cols: L Z A T
[13 29 26 34] -> X
[ 5 21  2 -8] -> K
[-30  53  15 -46] -> B
down: [  5 -30]	L
down: [13  5]	L
present: [-30  53  15 -46]	yes

cols: Fozi rugev Ran Gab
[-43 -43 -43   9]  H
[ 32  -2 -12  10]  R
[ 21 -44  10  51]  C
present: [ 21 -44  10  51]	yes
present: [-44  10]	yes
present: [-43 -43 -43]	yes
places H: [-43]	0 1 2
present: [-12  10]	yes
present: [10 51]	yes
places C: [21]	0

cols: lifa Mefeb denik Zekef fam
[ 29  -9  36  14 -32]  dom
[-12   7 -47  -2  27]  fom
[ -3  -2 -11  11   1]  mumi
[ 29 -27  36  14 -32]  Lesok
present: [ 14 -32]	yes
down: [11 14]	Zekef
present: [ -3  -2 -11  11   1]	yes
down: [-47 -11]	denik

cols: daraf Zusov fodu Nefug
[-38 -42 -42 -41]  Miba
[ 3 -3 -2 -2]  ramo
[-1 -1  2 -5]  zirem
present: [-38 -42 -42 -41]	yes
places Miba: [-42]	1 2
down: [-41  -2]	Nefug

cols: lafa Bekil seti Tizap Pupi tona Bafim
[ -7 -24  -1  -8 -34  10   1]  sanaz
[  8  14  -1 -25   1 -11 -22]  Mitan
[  8  14  -1  22   2 -12  28]  Zer
[  8  19   5  16   1 -16  32]  satu
[  5  23   1  21  -2 -11  30]  dar
[  6  28   9   3  39 -11  -4]  fudu
[  7  23  10  -3  36 -10  -5]  nok
present: [ -1 -25]	yes
down: [-1  5  1]	seti
present: [ -3  36 -10  -5]	yes
down: [16 21  3]	Tizap
present: [-12   2]	no
down: [-11 -12 -16 -11 -11 -10]	tona

cols: roze Biza Tiged mavat Kefi tago tapep gir fiz
[  6   9 -15 -38  12 -12  -1 -17  -4] = ralu
[ 15  -3 -49  12   8 -30  -5 -20 -19] = tezu
[ 15  -3 -49  12   8 -30  -1 -20 -19] = Vinen
present: [ 12   8 -30  -1 -20]	yes
places ralu: [-12]	5
down: [-17 -20]	gir

cols: kire morem Vun dop torem
[-14 -14  22 -14 -26] : Sigur
[-20   2  14  11 -24] : fel
[-21   7   9  11 -17] : kulu
[-37   8  -4  23  -7] : dod
[-35   2  24  21 -41] : lag
[-51   7 -18  11   1] : mepa
[-34   2   2   4 -13] : bom
[-36   6 -36   9 -36] : Bufo
[-40   8   8  18 -40] : baz
[-18  -2  10  -5 -23] : Suzal
present: [-35   2   2]	no
places baz: [-40]	0 4
places Bufo: [-36]	0 2 4
places Sigur: [22]	2
present: [-1 10]	no
down: [-36 -40 -23]	torem
down: [  2 -36   8  10]	Vun

cols: bedag dig ruran ruvun novaf rimin
[ -6 -45  19   7  -5  21] = dila
[-14 -25  37  -2 -15 -13] = Boful
[-29  10  -1 -41   6   1] = lino
[ 15 -12  19 -34 -26   5] = kotub
[-10  31 -14 -27 -20  14] = bubez
[ 18   6 -41 -41  22  -4] = Sef
[-22  36  -7   0 -16  22] = neb
places Sef: [22]	4
down: [-41 -34]	ruvun
down: [-13   1   5]	rimin

cols: risu nor Dov sel nemom bam kug Fevo
[ 12  22  13 -39   7   3  10 -18] -> toge
[ 12  22  13 -39   8   3  34 -14] -> bunu
[ 11  11   4 -21  11   7  18 -17] -> nema
present: [  4 -21  11]	yes
present: [11 10  4]	no

cols: ton febi nevap lazek Sig
[ 37  35 -50 -17 -25] : midap
[ 14 -11  -1   7   7] : Lidiv
[ 24   8 -28  -2   3] : vusi
[-22  42 -11 -18  -4] : fepa
present: [-18 -11  42]	no
present: [ -2 -28   8  24]	no
down: [-11   8  42]	febi
down: [-17   7  -2]	lazek
present: [ 8 24]	no

cols: Pago ririb bidi duzir zizuv kedid zot migum
[ 28  -7  28 -13  36  36 -17 -49] : poni
[-34  18 -25  50 -47 -25  -5 -24] : befe
[ -5   3  20 -44  18 -16  24   4] : rasig
[-26   9   2 -18 -28 -24   5  15] : mevok
[-34  24   3  -8   7 -36  36 -17] : der
places poni: [-17]	6
places befe: [-25]	2 5
present: [ -8   7 -37]	no
down: [-5 24  5]	zot

cols: satum Tozi modos Tor zoti dof pezu Pugur
[ -2   2 -23  17  -2 -30  -8  -8] : zadis
[ -2  -7  -3   6   8  -3 -11 -21] : Kunip
[-37  21 -14  25 -28  -2 -18  10] : rila
[-35  -8 -11  11  -8  -8  12 -21] : selu
[-14 -29  -2   1  31  20  11 -29] : Nedag
[-15  22 -27  15 -31 -49 -19   0] : Kudef
[ -3  28 -12  11 -24  -3 -14   5] : Vigiv
[  7  30 -10  -2 -17 -40  16 -14] : Vaso
[-12  16  -1  -1  -3  13 -10 -12] : rivu
[ -5  -2 -10  11  18  18   5 -26] : tak
[25 22 -3 11  0 14  8  5] : perav
[-26 -14 -43  17  29  12  16 -40] : meri
down: [25 11  1 15 11 -2 -1]	Tor
present: [16 -2]	no
places selu: [-8]	1 4 5
present: [ 1 31 19 11]	no
places zadis: [-2]	0 4
down: [ -2   8 -28  -8  31 -31]	zoti

cols: Sol zol lop Lape degu sofab
[-7 -1 -3 -3 -6 -1] -> Gasu
[16  1  0  5  5  0] -> litod
[  3  23  14  24 -19  -4] -> gogor
[ -7  13 -18  22  11  26] -> Nub
[ 22  14 -49 -10 -16   1] -> Mera
down: [  5 -19  11 -16]	degu
down: [-3  5 24 22]	Lape
down: [  0  14 -18]	lop
down: [-7 16]	Sol
present: [ 14 -49 -10]	yes

cols: nanu Vul baro daf buz
[ 21  -5 -14   0   9] = peme
[ 34   2 -29   6 -10] = furiv
[  0   0 -13  16  14] = Niz
[ 34   2 -10  -4 -10] = ruren
[  7   0 -23  18  21] = Led
[ 21  -5 -14  14  10] = rokav
[ -4  -4 -14   0  -4] = gug
places gug: [-4]	0 1 4
present: [ 14 -14  -5]	no
down: [-10  14 -10]	buz
places ruren: [-10]	2 4

cols: Rud Ponep Zovo zupop sot gaku Vedep
[ -7   8 -16  23  26  -2 -10] : nipiv
[-16  28 -13  -7   2  -5  37] : duze
[ -1  -2  -5  17  20  -2 -19] : sunen
[ -6  20 -10 -14  -7   1  34] : Muz
[-14  22  -7 -11 -13  29  10] : Rufo
[-14  22  -7 -11  -6  -4  35] : tugi
[-12  28 -11 -13  -7   1  38] : gisim
[ 19  11 -12  19  28 -12  -2] : Tudo
[ 20  16 -24  -5 -10  24   5] : zudi
[-18  29 -12 -10   0  -5  39] : reni
[-10  24 -13  -9  -3  -3  34] : bitar
[-17  29  -6 -12  -5  -5  37] : met
down: [ 23  -7  17 -14 -11 -11 -13  19]	zupop
present: [-5 -2]	no
places duze: [-7]	3
down: [ 20  -7 -13  -6  -7  28 -10]	sot
places Tudo: [19]	0 3

cols: gibis nuna Ramu mem Bar div Vov
[ 11   9 -38  11 -13   8  -8] -> Dadu
[ 19  -7  24 -11   5   0   4] -> rek
[ 9  4  6  5  4  7 -3] -> Tep
places Dadu: [9]	1
down: [19  9]	gibis
down: [5 4]	Bar

cols: Ponik rade goro liv Rig mev
[ 19   9   7 -27  17  13] = kidak
[ 21   9  -2 -17  15  16] = Gasag
[  2  36   0 -33   0  -5] = mov
[ 14  18   0 -24  10   8] = vosad
[ 14  27   1 -32   8   6] = Donak
[34 -1 -2 22 25 28] = pabel
[ 34  10   5 -31  21  24] = sele
[ -4  42   3 -36  -6 -13] = gur
[  2   6 -16   4   9   7] = Taniv
[ 24  24  24 -33  21  21] = molo
down: [17 15  0 10  8 25 21 -6  9]	Rig
present: [21  9]	yes
places molo: [21]	4 5
present: [ 27   2 -32]	no

cols: gok losop Sib gos vame Seb kozit Rogof
[  2  18  10 -19  -5  -8  24   3] : vilo
[  2 -14  23  -8 -13  -6  -5  34] : Siza
[  0  25  15 -33 -11 -11  29  12] : Tenu
[  5 -17  30  -8 -11  -4  -4  38] : lumuk
[  7 -14  28 -10  -7  -4  -2  37] : Vip
[  1 -13  -3  -8   0  -5  -3  35] : rinu
present: [-5 -8]	yes
down: [ -8 -10]	gos
places rinu: [1]	0
down: [34 12 38 37 35]	Rogof

cols: Dol zug gafe mik Sikug
[45  9  0  0  0]  tem
[ 1  3 11 44  9]  rop
[42 15  1  0  0]  mabi
places tem: [0]	2 3 4
down: [ 0 44]	mik
present: [45  9]	yes

cols: Ved tuf Zepas Selud
[ -7 -10  -2  -8]  tuben
[ -7 -10  -2  -3]  Fomet
[-15  27 -40  -3]  febas
present: [ 27 -40]	yes
present: [-10  -2  -8]	yes

cols: zuf Basib noru bag vipi Sapi gavad sem Venin fovul
[ -2   0  15   1   3  -1 -40  -4  -6   4] = gevuf
[-5 15 -7  0 -1 -1 15 -1 -2 -1] = tez
[  2  -1  19  -4   0   4 -43   6   7   2] = Gez
[0 1 1 0 0 0 1 0 6 4] = fular
present: [-7 -1]	no
present: [-43   6   7   2]	yes
present: [20 -4  0]	no
places fular: [1]	1 2 6
present: [ 0 -2]	no
places tez: [-1]	4 5 7 9

cols: vatil fomi dugos Notug Vero
[19 19 19 18 19] = Zipim
[  1   8 -34  28  26] = dusaf
[-14  -4 -10  31 -10] = rovip
[ 11  -1 -26  20  22] = Gorom
[  9   6 -36  26  30] = kor
places rovip: [-10]	2 4
present: [  1   8 -34  28]	yes
places Zipim: [19]	0 1 2 4
places Gorom: [11]	0
down: [ 19   1 -14  11]	vatil

cols: pelog puza Degid nefud
[ 24 -34  32  31] = Rusos
[ 40  40 -10  40] = koz
[ 40 -20 -10   4] = kava
[ 34  -9 -12  -9] = sovan
[ 30 -10 -19 -10] = nadu
[  9 -13  31  43] = Zud
down: [-10 -10]	Degid
present: [-10  41]	no
places koz: [40]	0 1 3
present: [-20 -10   4]	yes

cols: poro peku sitek Lugu gev menal sor
[ -9  -6  -7  24  23  -7 -24] -> dozog
[ 19   6 -39  18  20  13 -11] -> rimo
[  7 -16   5   6   2   1 -19] -> sesur
[ 20  -8 -10   2  -3  13  -3] -> rure
[  8 -10  -3   9   8   1 -17] -> ludo
[  3 -11  -2  14  15  -4 -20] -> fezap
present: [-3 14]	no
present: [1 1]	no
down: [-16  -8]	peku
present: [-6 -7 24 23 -7]	yes
places rure: [-3]	4 6
down: [-39   5 -10  -3  -2]	sitek
down: [  5 -10  -3  -2]	sitek

cols: liko reg Tam ril dad babi
[ 40 -18  17 -28  26  30] = Lisun
[ 40 -18  -9   1 -12  30] = fibu
[  7 -16  31  -5 -12  -4] = fizap
[15  0  0  6 15  0] = gaba
[  4 -13  25 -12  -9  -3] = des
[ 11 -16  35 -11  -7   2] = tivi
[-16 -16  -8  -8 -12 -16] = duvep
down: [17 -9]	Tam
present: [-16  35 -11  -7   2]	yes
places duvep: [-8]	2 3
places gaba: [0]	1 2 5
down: [ 26 -12 -12  15  -9  -7]	dad
present: [ 11 -16  35 -11  -6]	no

cols: butu kepo Murid val Suz naram
[-3 -3 -1  4  4  6] = reme
[ 6 46 46 46  6 46] = tus
[-1  1  4 -1 -2  0] = Mogur
[ -2   2  -5  11  -8 -13] = Ritas
[-2 -1 -5 -1  1  3] = nilib
[-1  0  0  0  1  2] = misok
[-2  1 47  2  2  3] = Novot
[ -4  -6 -22   0   7  10] = Kuve
present: [ 4  4 -1 -3]	no
places reme: [4]	3 4
places tus: [46]	1 2 3 5

cols: Rul Mosu Mol Vave zof dapiz Gage kesa
[ -3  36  44 -40 -20 -28  49   6] = Til
[  9  18 -37  -8   6  12   9 -30] = terod
[ 39 -41  38 -17  17  37 -19  -7] = kiguf
present: [-17  38]	no
present: [ 44 -40 -20 -28  49]	yes
down: [ 18 -41]	Mosu
present: [ 18 -37]	yes

cols: suf vife gor zagam
[18 16 18 18]  Bot
[-45  12  25  17]  pozaz
[-12   2  36  14]  labet
[ 49  17 -20 -27]  dit
[ 41 -15  -7  -6]  mitof
[ 39 -15 -22 -17]  kud
[38 -7 12 -4]  Muri
places Bot: [18]	0 2 3
down: [25 36]	gor
present: [18 16 18 18]	yes

cols: kidiz Gupe ridi notiv Kudi pifu kiz sodo
[-11  -1  23  11 -27  23  26 -12] = Napum
[ -4   9  23   7 -15  39  20 -12] = Zogaf
[  1  10  31   8 -14  18  15 -12] = Setu
[  3  13  29   5 -17   1  14  43] = Rofu
[12  0  0  3 12 42 12  0] = nagi
places nagi: [42]	5
present: [23  7]	yes
down: [20 15 14 12]	kiz
places nagi: [0]	1 2 7

cols: Vutu fiked kopab rilu pasov susi Dat Namus
[ 36  32   6 -34 -20  21  -1 -39]  Nisi
[ 38   2 -21  -9  17  38   5  40]  diren
[ 41 -10 -37   8 -13 -20 -21   2]  Med
down: [-20  17]	pasov
down: [-1  5]	Dat
present: [17 -9]	no

cols: fop guke Punim kes
[ 34 -24  -1  13] -> Niki
[-17  -7   8   0] -> suko
[ 20 -25  21 -16] -> lupa
[  0  22 -22 -15] -> zikir
[ 0 52  1 -3] -> rilo
[ 18  -1   2 -21] -> lil
[20  6 25 15] -> Mesi
[-21   5  -5   5] -> refez
[-10  12  -4 -10] -> Vumem
[  0 -22  26  19] -> soten
[ 8 29 -5 -8] -> gureg
[-4 11  8 15] -> fek
present: [-10  11]	no
down: [-21 -10   0]	fop
places Vumem: [-4]	2
present: [ -1   2 -21]	yes
down: [ 13   0 -16 -15  -3 -21  15   5]	kes

cols: Duv geze vopa viv lazag sos Gikez
[  0 -29 -13   0 -28 -12   0] = sidi
[ 30   6 -25  26 -26   5  23] = Nipu
[ 30   6 -25  26 -26 -12 -11] = kab
places sidi: [0]	0 3 6
down: [-13 -25]	vopa

cols: Mosa Vofab Getek nuz deni
[ 34  34  35  36 -39]  rin
[-16 -15 -17 -18  17]  vopu
[ 11  17  18  18 -18]  zada
[-47 -46 -48 -51  52]  fetip
[ 36  33  37  38 -34]  zivu
[12  7 12 12 -4]  Pekar
[-35 -34 -35 -38  37]  rela
[-13 -13 -13 -14  16]  ribe
places Pekar: [12]	0 2 3
present: [-34 -35 -38]	yes

